Below are the code and all the weights of a small trained network. Each question names an input and a class and asks about switching units off, where a switched-off unit gives its printed mean instead of its output.

import numpy as np


def w(rows, s, z=0):
    codes = np.array(rows[::2]) - 128.0
    scale = np.full(codes.shape[1], s)
    scale[-1] = z or s
    return codes * scale


def norm(h):
    return h / np.sqrt((h * h).mean(-1, keepdims=True) + 1e-5)


def f(y):
    return y / 2 * (1 + np.tanh(0.7978845608 * (y + 0.044715 * y**3)))


def log_softmax(a):
    a = a - a.max(-1, keepdims=True)
    return a - np.log(np.exp(a).sum(-1, keepdims=True))


def net(x, mask):
    res = np.array(x, float).reshape(1, 4) / 4 @ E
    u = 0
    for l in range(3):
        y = f(norm(res) @ A[l][:, :-1].T + A[l][:, -1])
        res = res + np.where(mask[u : u + 7], y, B[l][:, -1]) @ B[l][:, :-1]
        u += 7
    return log_softmax(norm(res)[-1] @ U[:, :-1].T + U[:, -1])


A, B = {}, {}
E = w([
[242,140,99,118,147,81,22,199,45],'x0',
[30,152,134,150,88,157,154,187,5],'x1',
[165,24,218,97,143,144,198,215,124],'x2',
[127,58,173,96,98,1,97,24,48],'x3',
],0.0064)
A[0] = w([
[145,152,149,58,83,97,1,178,145,28],'L0N0',
[176,107,96,198,187,117,78,190,36,117],'L0N1',
[229,186,172,120,127,125,143,81,176,218],'L0N2',
[100,204,224,178,172,225,88,173,174,228],'L0N3',
[163,51,144,188,124,51,170,81,62,140],'L0N4',
[93,149,175,131,74,138,226,93,165,75],'L0N5',
[139,99,112,206,27,98,81,156,140,3],'L0N6',
],0.005,0.004)
B[0] = w([
[105,174,160,64,178,107,233,176,202,139],'L0N0',
[146,189,129,38,134,136,178,105,132,197],'L0N1',
[126,144,112,137,118,160,147,92,54,214],'L0N2',
[91,84,75,91,159,102,100,92,83,254],'L0N3',
[53,87,10,124,181,169,108,150,148,195],'L0N4',
[156,193,132,88,176,22,152,150,128,168],'L0N5',
[120,127,220,1,176,199,161,131,207,98],'L0N6',
],0.0069,0.0042)
A[1] = w([
[93,97,162,112,115,47,107,54,86,142],'L1N0',
[122,170,66,89,188,238,174,127,117,93],'L1N1',
[131,162,98,174,157,216,132,203,194,105],'L1N2',
[233,104,126,149,137,139,105,56,252,4],'L1N3',
[162,33,255,127,147,164,182,172,111,104],'L1N4',
[87,110,191,149,82,149,148,109,164,94],'L1N5',
[41,115,145,112,104,162,157,75,190,42],'L1N6',
],0.007,0.0027)
B[1] = w([
[132,73,78,156,166,121,127,152,116,245],'L1N0',
[164,68,117,171,135,63,137,125,95,253],'L1N1',
[41,52,97,82,163,86,63,99,104,197],'L1N2',
[123,124,245,141,164,189,123,109,63,197],'L1N3',
[141,147,90,124,46,163,72,121,204,249],'L1N4',
[134,181,147,77,129,89,78,184,135,138],'L1N5',
[194,187,126,45,156,77,133,161,94,193],'L1N6',
],0.011,0.004)
A[2] = w([
[134,180,66,185,91,137,75,88,139,204],'L2N0',
[105,254,89,219,99,102,101,28,124,88],'L2N1',
[42,172,150,181,64,143,150,186,33,50],'L2N2',
[169,85,98,215,130,143,255,153,89,254],'L2N3',
[207,174,133,42,167,56,132,158,116,134],'L2N4',
[35,115,169,100,117,105,207,53,180,153],'L2N5',
[127,189,105,153,184,208,128,184,149,65],'L2N6',
],0.0078,0.0034)
B[2] = w([
[131,72,201,130,92,116,196,174,213,222],'L2N0',
[124,102,131,78,50,195,99,197,171,232],'L2N1',
[242,149,227,123,219,178,64,1,144,191],'L2N2',
[115,159,157,169,126,131,207,96,220,205],'L2N3',
[77,251,96,124,143,134,185,187,115,253],'L2N4',
[236,166,59,115,162,134,72,246,34,160],'L2N5',
[38,16,34,75,158,68,170,111,73,106],'L2N6',
],0.0081,0.0046)
U = w([
[152,231,90,79,156,107,141,198,95,186],'0',
[79,34,62,147,171,94,121,111,108,172],'1',
[127,118,132,99,6,186,74,159,200,185],'2',
[159,156,228,146,186,185,118,52,102,172],'3',
[111,160,156,190,107,117,226,115,220,149],'4',
[101,147,173,130,92,115,154,127,124,24],'5',
[91,156,170,157,88,118,145,131,119,1],'6',
],0.019,0.0055)

Each question gives the input, the list of numbers given to net, and the class t.
The units are the neurons (one row each of A and B). Each row of codes is followed by its name. A weight is (code - 128) times the scale printed after its matrix; where a second scale follows, it is the last column's (A, B and U).
mask holds one flag per neuron, layer by layer. A switched-off neuron (its flag False) gives its mean, the last column of its row in B, instead of its output. The means were averaged over made-up inputs and are rounded, as every weight is.
A unit's drop is (log p(t) with every unit on - log p(t) with that unit switched off) / (log p(t) with every unit on - log p(t) with every unit switched off).
The circuit of an input: a set's keep is (log p(t) with only the set's units on - log p(t) with every unit switched off) / (log p(t) with every unit on - log p(t) with every unit switched off). Starting from the 12 units with the biggest drops (on a tie, the unit counted first), units are removed one at a time, each time the one whose removal leaves the highest keep (on an exact tie, the one counted first), for as long as the keep stays at least 0.8.
units of the circuit, in order: the units of the circuit, biggest drop first
most important unit: the unit with the biggest drop
top k neurons: the k neurons with the biggest drops, biggest first
k most important neurons of layer l: the k neurons of layer l with the biggest drops, biggest first
drop of u: that unit's drop, to one decimal
input [-7,6,-7,2], class 0: units of the circuit, in order	(L2N5)
input [-3,8,-3,-7], class 3: top 4 neurons	(L2N2; L0N4; L1N0; L1N4)
input [6,6,-7,-1], class 2: units of the circuit, in order	(L2N1; L2N0)
input [-6,1,7,-6], class 2: top 4 neurons	(L1N4; L0N4; L0N1; L1N0)
input [7,-1,8,-6], class 2: top 4 neurons	(L1N4; L0N5; L1N6; L0N4)
input [-6,-7,-3,-8], class 1: 2 most important neurons of layer 1	(L1N2; L1N1)
input [-7,-8,2,7], class 3: 3 most important neurons of layer 0	(L0N3; L0N0; L0N1)
input [1,-2,3,2], class 4: top 4 neurons	(L0N4; L1N2; L2N3; L0N3)
input [-1,-2,-2,0], class 4: top 2 neurons	(L0N2; L2N3)
input [-6,2,-8,-6], class 2: top 3 neurons	(L2N1; L1N0; L0N4)
input [7,6,3,-8], class 1: top 2 neurons	(L1N2; L1N6)
input [-1,7,2,-5], class 3: top 2 neurons	(L2N2; L0N4)
input [-2,7,6,3], class 3: top 4 neurons	(L2N2; L0N4; L1N2; L2N1)
input [-2,0,1,-5], class 1: top neuron	(L1N2)
input [4,-8,-6,7], class 3: top 4 neurons	(L1N3; L0N3; L1N2; L1N4)
input [2,-1,-8,7], class 2: top 3 neurons	(L2N1; L1N1; L0N3)
input [-2,8,-5,5], class 3: top 2 neurons	(L2N2; L1N4)
input [1,-1,2,2], class 4: units of the circuit, in order	(L2N3; L1N2; L0N3)
input [-8,6,8,3], class 0: top 3 neurons	(L2N5; L0N5; L1N6)
input [-8,-7,-3,2], class 0: most important unit	L1N6
input [4,7,4,-6], class 3: top 3 neurons	(L2N2; L0N4; L1N0)
input [3,6,5,1], class 3: 2 most important neurons of layer 0	(L0N4; L0N1)
input [3,-4,4,-4], class 1: 3 most important neurons of layer 0	(L0N5; L0N2; L0N3)
input [-6,1,-8,3], class 2: drop of L0N1	0.1
input [6,-8,0,-1], class 3: drop of L1N3	2.1
input [1,5,-8,5], class 2: drop of L2N1	0.6
input [5,3,5,-7], class 1: units of the circuit, in order	(L1N2)
input [-4,3,-5,-8], class 1: drop of L1N2	1.0
